Below are the code and all the weights of a small trained network. Each question names an input and a class and asks about switching units off, where a switched-off unit gives its printed mean instead of its output.

import numpy as np


def w(rows, s, z=0):
    codes = np.array(rows[::2]) - 128.0
    scale = np.full(codes.shape[1], s)
    scale[-1] = z or s
    return codes * scale


def f(y):
    return np.maximum(y, 0)


def log_softmax(a):
    a = a - a.max(-1, keepdims=True)
    return a - np.log(np.exp(a).sum(-1, keepdims=True))


def net(x, mask):
    res = np.array(x, float).reshape(1, 6) / 4 @ E
    y = f(res @ A[0][:, :-1].T + A[0][:, -1])
    res = res + np.where(mask, y, B[0][:, -1]) @ B[0][:, :-1]
    return log_softmax(res[-1] @ U[:, :-1].T + U[:, -1])


A, B = {}, {}
E = w([
[9,129,151,139,89,230],'x0',
[166,81,19,59,192,220],'x1',
[184,173,32,227,1,172],'x2',
[114,228,97,7,55,102],'x3',
[60,218,61,175,224,100],'x4',
[220,243,207,139,177,230],'x5',
],0.0055)
A[0] = w([
[64,178,97,145,166,145,36],'N1',
[168,207,155,95,131,152,100],'N2',
[56,137,140,134,123,208,144],'N3',
[108,145,102,152,173,107,157],'N4',
[175,128,92,120,146,49,65],'N5',
[107,189,61,153,202,71,57],'N6',
[102,170,88,153,156,114,111],'N7',
[109,154,191,139,64,70,67],'N8',
[129,91,157,225,169,125,129],'N9',
[182,113,110,155,166,89,71],'N10',
[159,37,154,243,173,155,48],'N11',
[114,96,94,127,113,82,100],'N12',
[107,151,141,95,166,113,69],'N13',
[103,153,105,159,173,122,21],'N14',
[154,85,76,74,143,194,101],'N15',
[121,170,67,183,124,127,81],'N16',
[155,142,107,158,61,129,72],'N17',
[211,104,129,111,119,77,94],'N18',
[54,65,44,90,73,43,42],'N19',
[167,139,82,184,79,126,66],'N20',
[128,142,17,57,187,180,95],'N21',
[78,205,155,199,143,63,88],'N22',
[107,107,164,80,142,122,74],'N23',
[115,90,110,144,118,112,51],'N24',
[108,141,197,153,80,87,121],'N25',
[95,68,112,157,133,92,67],'N26',
[98,220,104,38,93,91,51],'N27',
[105,105,106,123,117,107,102],'N28',
[213,142,95,111,150,32,122],'N29',
[210,22,219,63,15,158,18],'N30',
[198,202,197,143,177,208,31],'N31',
[120,130,163,72,154,110,57],'N32',
[127,210,105,2,36,99,5],'N33',
[144,90,66,125,178,191,43],'N34',
[148,142,90,147,57,142,61],'N35',
[102,122,152,112,177,116,86],'N36',
[155,127,91,160,87,143,76],'N37',
[101,110,185,67,171,89,81],'N38',
[11,104,139,114,71,202,85],'N39',
[135,159,181,150,118,113,80],'N40',
[129,105,155,103,142,116,113],'N41',
],0.011,0.0026)
B[0] = w([
[153,144,86,101,109,177,178],'N1',
[191,120,161,147,156,117,197],'N2',
[106,136,146,161,128,203,198],'N3',
[143,135,103,101,125,158,186],'N4',
[112,147,153,157,120,187,191],'N5',
[164,149,66,80,104,168,219],'N6',
[141,139,90,94,127,143,180],'N7',
[106,150,163,129,72,92,196],'N8',
[118,54,120,128,109,117,211],'N9',
[106,123,136,154,107,181,178],'N10',
[104,15,115,119,120,104,230],'N11',
[171,138,149,138,148,126,182],'N12',
[107,130,102,122,161,116,167],'N13',
[158,122,96,102,119,140,161],'N14',
[92,155,166,145,84,80,196],'N15',
[105,146,93,102,173,118,183],'N16',
[88,153,105,123,178,104,174],'N17',
[99,146,144,156,108,192,184],'N18',
[243,139,170,149,177,98,253],'N19',
[80,148,126,122,189,110,182],'N20',
[109,155,167,121,62,63,223],'N21',
[127,158,140,102,56,86,223],'N22',
[98,145,107,134,165,114,172],'N23',
[156,119,145,127,145,114,156],'N24',
[110,159,168,141,83,97,196],'N25',
[185,119,141,132,151,103,188],'N26',
[125,29,115,121,111,126,219],'N27',
[158,136,137,133,141,117,163],'N28',
[85,142,164,174,109,214,222],'N29',
[185,176,30,45,84,161,235],'N30',
[232,134,159,159,187,113,235],'N31',
[92,129,110,133,167,112,172],'N32',
[109,2,108,141,122,120,232],'N33',
[112,135,155,122,77,77,188],'N34',
[81,146,118,116,185,103,175],'N35',
[94,142,102,119,168,114,176],'N36',
[91,141,128,120,175,109,165],'N37',
[68,154,107,126,192,100,206],'N38',
[104,147,155,177,117,225,215],'N39',
[128,147,157,128,109,101,169],'N40',
[99,140,116,123,151,120,162],'N41',
],0.031,0.008)
U = w([
[97,6,152,122,131,115,194],'0',
[214,159,219,152,204,112,63],'1',
[137,189,88,39,103,159,255],'2',
[69,191,227,114,57,50,72],'3',
[24,181,138,116,255,103,59],'4',
[77,159,207,193,135,246,124],'5',
],0.0079,0.0023)

Each question gives the input, the list of numbers given to net, and the class t.
The units are the neurons (one row each of A and B). Each row of codes is followed by its name. A weight is (code - 128) times the scale printed after its matrix; where a second scale follows, it is the last column's (A, B and U).
mask holds one flag per neuron, in row order. A switched-off neuron (its flag False) gives its mean, the last column of its row in B, instead of its output. The means were averaged over made-up inputs and are rounded, as every weight is.
A unit's drop is (log p(t) with every unit on - log p(t) with that unit switched off) / (log p(t) with every unit on - log p(t) with every unit switched off).
The circuit of an input: a set's keep is (log p(t) with only the set's units on - log p(t) with every unit switched off) / (log p(t) with every unit on - log p(t) with every unit switched off). Starting from the 12 units with the biggest drops (on a tie, the unit counted first), units are removed one at a time, each time the one whose removal leaves the highest keep (on an exact tie, the one counted first), for as long as the keep stays at least 0.8.
units of the circuit, in order: the units of the circuit, biggest drop first
most important unit: the unit with the biggest drop
top k neurons: the k neurons with the biggest drops, biggest first
drop of u: that unit's drop, to one decimal
input [-6,-7,-7,0,4,1], class 3: most important unit	N22
input [-5,-3,-1,4,2,-3], class 5: top 2 neurons	N29, N11
input [6,2,2,4,-6,7], class 1: top 3 neurons	N31, N2, N29
input [-7,-4,-5,7,5,7], class 0: top 3 neurons	N27, N33, N19
input [-1,-8,-2,-6,5,0], class 3: top 2 neurons	N22, N33
input [0,-6,-1,0,-1,5], class 3: top 2 neurons	N19, N8
input [-8,7,-8,-2,2,-1], class 4: top 4 neurons	N38, N36, N39, N32
input [8,6,-3,6,7,2], class 5: top 2 neurons	N39, N3
input [8,3,-7,1,2,8], class 1: top 2 neurons	N31, N2
input [0,-4,-1,4,-3,0], class 0: top 2 neurons	N33, N21
input [5,-8,-7,7,8,-5], class 2: top 3 neurons	N6, N1, N22
input [3,7,8,8,7,0], class 0: top 4 neurons	N33, N27, N30, N38
input [-8,6,6,0,-5,3], class 5: top 2 neurons	N29, N18
input [-3,0,-6,-4,7,4], class 2: top neuron	N6
input [1,4,1,7,7,-4], class 0: top 3 neurons	N33, N27, N30
input [7,-7,-2,8,6,5], class 0: top 2 neurons	N27, N33
input [4,5,-3,4,-5,-4], class 2: drop of N9	0.4
input [2,7,-2,4,2,-6], class 3: drop of N21	2.5
input [-2,7,5,5,-1,4], class 3: drop of N15	0.2
input [2,-1,1,-2,-8,-1], class 2: units of the circuit, in order	N30
input [-3,-5,1,5,8,-6], class 2: drop of N6	1.6
